Below is a small trained network, with its code and all its weights. Each question gives an input and a target symbol and asks what happens when units are switched off, that is, made to give their printed mean instead of their output.

import numpy as np


def w(rows, s, z=0):
    codes = np.array(rows[::2]) - 128.0
    scale = np.full(codes.shape[1], s)
    scale[-1] = z or s
    return codes * scale


def norm(h):
    return h / np.sqrt((h * h).mean(-1, keepdims=True) + 1e-5)


def softmax(a):
    e = np.exp(a - a.max(-1, keepdims=True))
    return e / e.sum(-1, keepdims=True)


def log_softmax(a):
    a = a - a.max(-1, keepdims=True)
    return a - np.log(np.exp(a).sum(-1, keepdims=True))


def net(x, mask):
    ids = ['ΛΞΠΣΦΩαβγδεζημτψ'.index(c) for c in x.split()]
    T = len(ids)
    res = E[ids] + P[:T]
    u = 0
    for l in range(3):
        r = norm(res)
        for j in range(2):
            rows = slice(4 * j, 4 * j + 4)
            q, k, v = (r @ M[l][rows].T for M in (Q, K, V))
            z = softmax(np.where(np.tri(T) > 0, q @ k.T / 4**0.5, -1e9)) @ v
            o = O[l][rows]
            res = res + np.where(mask[u + j], z, o[:, -1]) @ o[:, :-1]
        u += 2
    return log_softmax(norm(res)[-1] @ U[:, :-1].T + U[:, -1])


Q, K, V, O = {}, {}, {}, {}
E = w([
[94,146,198,156,124],'Λ',
[92,142,193,156,119],'Ξ',
[91,142,194,154,112],'Π',
[147,245,16,49,175],'Σ',
[152,250,17,50,187],'Φ',
[151,209,53,67,211],'Ω',
[149,239,13,56,194],'α',
[95,147,192,165,130],'β',
[87,119,176,165,136],'γ',
[94,114,193,145,132],'δ',
[144,149,147,223,107],'ε',
[154,127,62,57,226],'ζ',
[83,108,137,167,164],'η',
[115,57,89,168,45],'μ',
[172,136,176,65,102],'τ',
[70,90,129,97,118],'ψ',
],0.002)
P = w([
[71,255,122,109,114],'0',
[78,227,113,107,108],'1',
[88,206,106,105,114],'2',
[101,180,109,107,116],'3',
[114,159,112,113,122],'4',
[128,142,118,115,132],'5',
[132,131,124,119,131],'6',
[138,123,136,118,136],'7',
],0.0017)
Q[0] = w([
[220,187,215,156,146],'L0H0',
[22,145,239,164,53],'L0H0',
[6,168,79,121,124],'L0H0',
[10,81,135,139,117],'L0H0',
[4,89,197,21,206],'L0H1',
[236,109,30,231,34],'L0H1',
[19,206,239,105,63],'L0H1',
[2,187,237,240,103],'L0H1',
],0.0047)
K[0] = w([
[80,170,238,243,230],'L0H0',
[140,19,95,219,215],'L0H0',
[61,24,33,105,47],'L0H0',
[168,16,46,121,96],'L0H0',
[171,7,78,15,98],'L0H1',
[88,247,171,210,73],'L0H1',
[107,7,177,97,169],'L0H1',
[169,3,198,122,146],'L0H1',
],0.0047)
V[0] = w([
[102,158,118,244,207],'L0H0',
[109,135,106,203,123],'L0H0',
[102,175,65,90,51],'L0H0',
[160,173,117,212,215],'L0H0',
[213,214,224,163,114],'L0H1',
[219,154,111,126,42],'L0H1',
[172,73,30,140,117],'L0H1',
[194,166,62,253,156],'L0H1',
],0.003)
O[0] = w([
[107,96,56,133,173,157],'L0H0',
[121,152,105,124,168,139],'L0H0',
[150,129,160,122,205,215],'L0H0',
[146,53,49,118,145,122],'L0H0',
[165,18,119,103,90,153],'L0H1',
[251,129,73,137,42,75],'L0H1',
[139,184,126,155,93,5],'L0H1',
[159,100,114,210,76,62],'L0H1',
],0.0033,0.0029)
Q[1] = w([
[71,70,119,75,236],'L1H0',
[165,177,205,141,79],'L1H0',
[156,128,246,75,208],'L1H0',
[46,152,70,187,242],'L1H0',
[211,237,48,244,14],'L1H1',
[39,25,251,2,233],'L1H1',
[117,165,20,195,197],'L1H1',
[170,135,135,167,10],'L1H1',
],0.0045)
K[1] = w([
[27,140,119,108,231],'L1H0',
[195,62,157,204,78],'L1H0',
[48,45,134,241,245],'L1H0',
[51,195,243,18,182],'L1H0',
[33,205,163,218,55],'L1H1',
[255,64,98,18,191],'L1H1',
[19,100,156,166,199],'L1H1',
[111,230,117,135,9],'L1H1',
],0.0044)
V[1] = w([
[170,97,143,206,149],'L1H0',
[130,191,112,198,183],'L1H0',
[104,162,97,48,103],'L1H0',
[58,155,92,134,181],'L1H0',
[195,145,152,124,123],'L1H1',
[148,156,238,170,183],'L1H1',
[32,172,74,147,85],'L1H1',
[161,4,136,116,197],'L1H1',
],0.002)
O[1] = w([
[77,86,123,161,26,50],'L1H0',
[125,112,98,121,61,145],'L1H0',
[200,118,134,85,253,179],'L1H0',
[177,194,91,100,42,249],'L1H0',
[114,142,69,130,137,79],'L1H1',
[108,86,92,97,24,150],'L1H1',
[167,13,227,120,241,149],'L1H1',
[130,230,144,134,32,158],'L1H1',
],0.0025,0.002)
Q[2] = w([
[53,105,242,105,182],'L2H0',
[78,77,242,95,152],'L2H0',
[98,34,69,35,140],'L2H0',
[186,255,113,228,87],'L2H0',
[29,123,148,118,211],'L2H1',
[67,213,109,141,117],'L2H1',
[53,80,154,87,210],'L2H1',
[198,56,148,115,150],'L2H1',
],0.0048)
K[2] = w([
[95,43,201,153,222],'L2H0',
[69,37,178,147,210],'L2H0',
[205,46,15,163,165],'L2H0',
[116,253,207,78,50],'L2H0',
[145,236,98,53,205],'L2H1',
[187,204,31,145,131],'L2H1',
[139,191,139,40,223],'L2H1',
[89,59,224,142,139],'L2H1',
],0.0047)
V[2] = w([
[97,134,195,136,81],'L2H0',
[197,133,149,105,38],'L2H0',
[162,4,91,158,100],'L2H0',
[81,159,197,118,135],'L2H0',
[146,83,150,154,189],'L2H1',
[72,95,194,127,104],'L2H1',
[140,60,78,198,115],'L2H1',
[123,168,211,70,212],'L2H1',
],0.0024)
O[2] = w([
[6,135,157,87,165,113],'L2H0',
[136,130,204,37,147,57],'L2H0',
[149,171,98,106,206,45],'L2H0',
[76,75,152,176,114,175],'L2H0',
[204,183,212,154,91,141],'L2H1',
[184,119,107,164,189,125],'L2H1',
[67,127,198,121,144,42],'L2H1',
[216,153,85,159,71,254],'L2H1',
],0.0023,0.0037)
U = w([
[240,245,6,6,244,202],'Λ',
[255,181,79,10,12,185],'Ξ',
[15,244,237,10,240,254],'Π',
[8,17,240,9,244,222],'Σ',
[62,51,107,136,13,6],'Φ',
[16,36,50,236,150,46],'Ω',
[242,62,213,202,196,2],'α',
[223,118,172,230,62,15],'β',
[31,57,14,242,224,118],'γ',
[245,56,212,205,174,9],'δ',
[243,44,229,197,203,5],'ε',
[194,241,243,239,41,126],'ζ',
[130,35,77,226,74,63],'η',
[165,6,236,17,18,144],'μ',
[89,236,193,238,23,68],'τ',
[65,90,97,131,21,2],'ψ',
],0.0049,0.0045)

Each question gives the input, a string of symbols that net reads in full, and the target symbol t.
The units are the heads (4 rows each of Q, K, V and O). Each row of codes is followed by its name. A weight is (code - 128) times the scale printed after its matrix; where a second scale follows, it is the last column's (O and U).
mask holds one flag per head, layer by layer. A switched-off head (its flag False) gives its mean, the last column of its rows in O, instead of its output. The means were averaged over made-up inputs and are rounded, as every weight is.
A unit's drop is (log p(t) with every unit on - log p(t) with that unit switched off) / (log p(t) with every unit on - log p(t) with every unit switched off).
The circuit of an input: a set's keep is (log p(t) with only the set's units on - log p(t) with every unit switched off) / (log p(t) with every unit on - log p(t) with every unit switched off). Starting from all 6 units, units are removed one at a time, each time the one whose removal leaves the highest keep (on an exact tie, the one counted first), for as long as the keep stays at least 0.8.
circuit, biggest first: the units of the circuit, biggest drop first
unit that matters most: the unit with the biggest drop
which heads matter: for each layer, one digit per head in row order, 1 if its drop is at least 0.15 and else 0, layers parted by /
drop when u is switched off: that unit's drop, to one decimal
input ψ Ξ ε Ξ, target Λ: which heads matter	11 / 00 / 10
input Π Π Φ Π Ξ μ Ξ, target ζ: which heads matter	01 / 00 / 00
input Σ δ Σ Σ ψ Ξ ψ Λ, target Π: which heads matter	01 / 00 / 00
input α Π ζ Ξ μ Π δ, target ζ: unit that matters most	L1H1
input Π η β, target γ: which heads matter	11 / 00 / 00
input Π Φ Λ μ Λ μ Σ Π, target ζ: which heads matter	01 / 00 / 00
input μ δ ψ, target Π: which heads matter	11 / 00 / 00
input Ω Λ τ Λ, target Ξ: which heads matter	01 / 01 / 00
input ψ α ψ Λ β δ δ, target Σ: which heads matter	01 / 00 / 00
input ζ μ δ, target ζ: which heads matter	11 / 01 / 00
input Π Π Π, target μ: circuit, biggest first	L0H1; L2H0; L2H1
input Σ α Λ Ω α τ Π β, target Ξ: circuit, biggest first	L0H1; L1H1
input ε Π Π, target Λ: circuit, biggest first	L0H0; L2H0; L0H1
input η η δ Ξ, target γ: which heads matter	11 / 00 / 10
input δ Φ Π η Λ, target γ: circuit, biggest first	L0H0
input α ψ α ε β, target Λ: circuit, biggest first	L0H0; L0H1; L2H0; L1H0
input Ω δ γ Ξ γ μ μ β, target ζ: which heads matter	00 / 00 / 00
input γ η ε Σ ψ τ Σ Π, target Ξ: which heads matter	11 / 00 / 00
input Σ τ δ δ Π, target Σ: which heads matter	01 / 10 / 00
input Π δ γ ε δ Ξ, target Λ: unit that matters most	L0H0
input τ Λ γ δ Π, target Σ: which heads matter	01 / 00 / 10
input Π ψ η Ξ ε γ δ, target Λ: circuit, biggest first	L0H0; L2H0; L0H1; L1H1
input Σ Ξ μ Ξ δ η Σ Π, target γ: which heads matter	11 / 00 / 00
input Ξ μ Π δ Π Π Λ, target μ: circuit, biggest first	L0H1; L1H1
input τ Ξ ε Π, target Λ: drop when L0H1 is switched off	0.7
input δ Π Φ Σ β δ μ Π, target ζ: drop when L0H1 is switched off	0.2
input Π ε Π ψ β Ξ, target Π: unit that matters most	L0H1
input δ Π Π ψ Ξ ψ δ η, target Π: drop when L0H0 is switched off	0.1
input δ ε δ, target Λ: drop when L2H0 is switched off	1.4
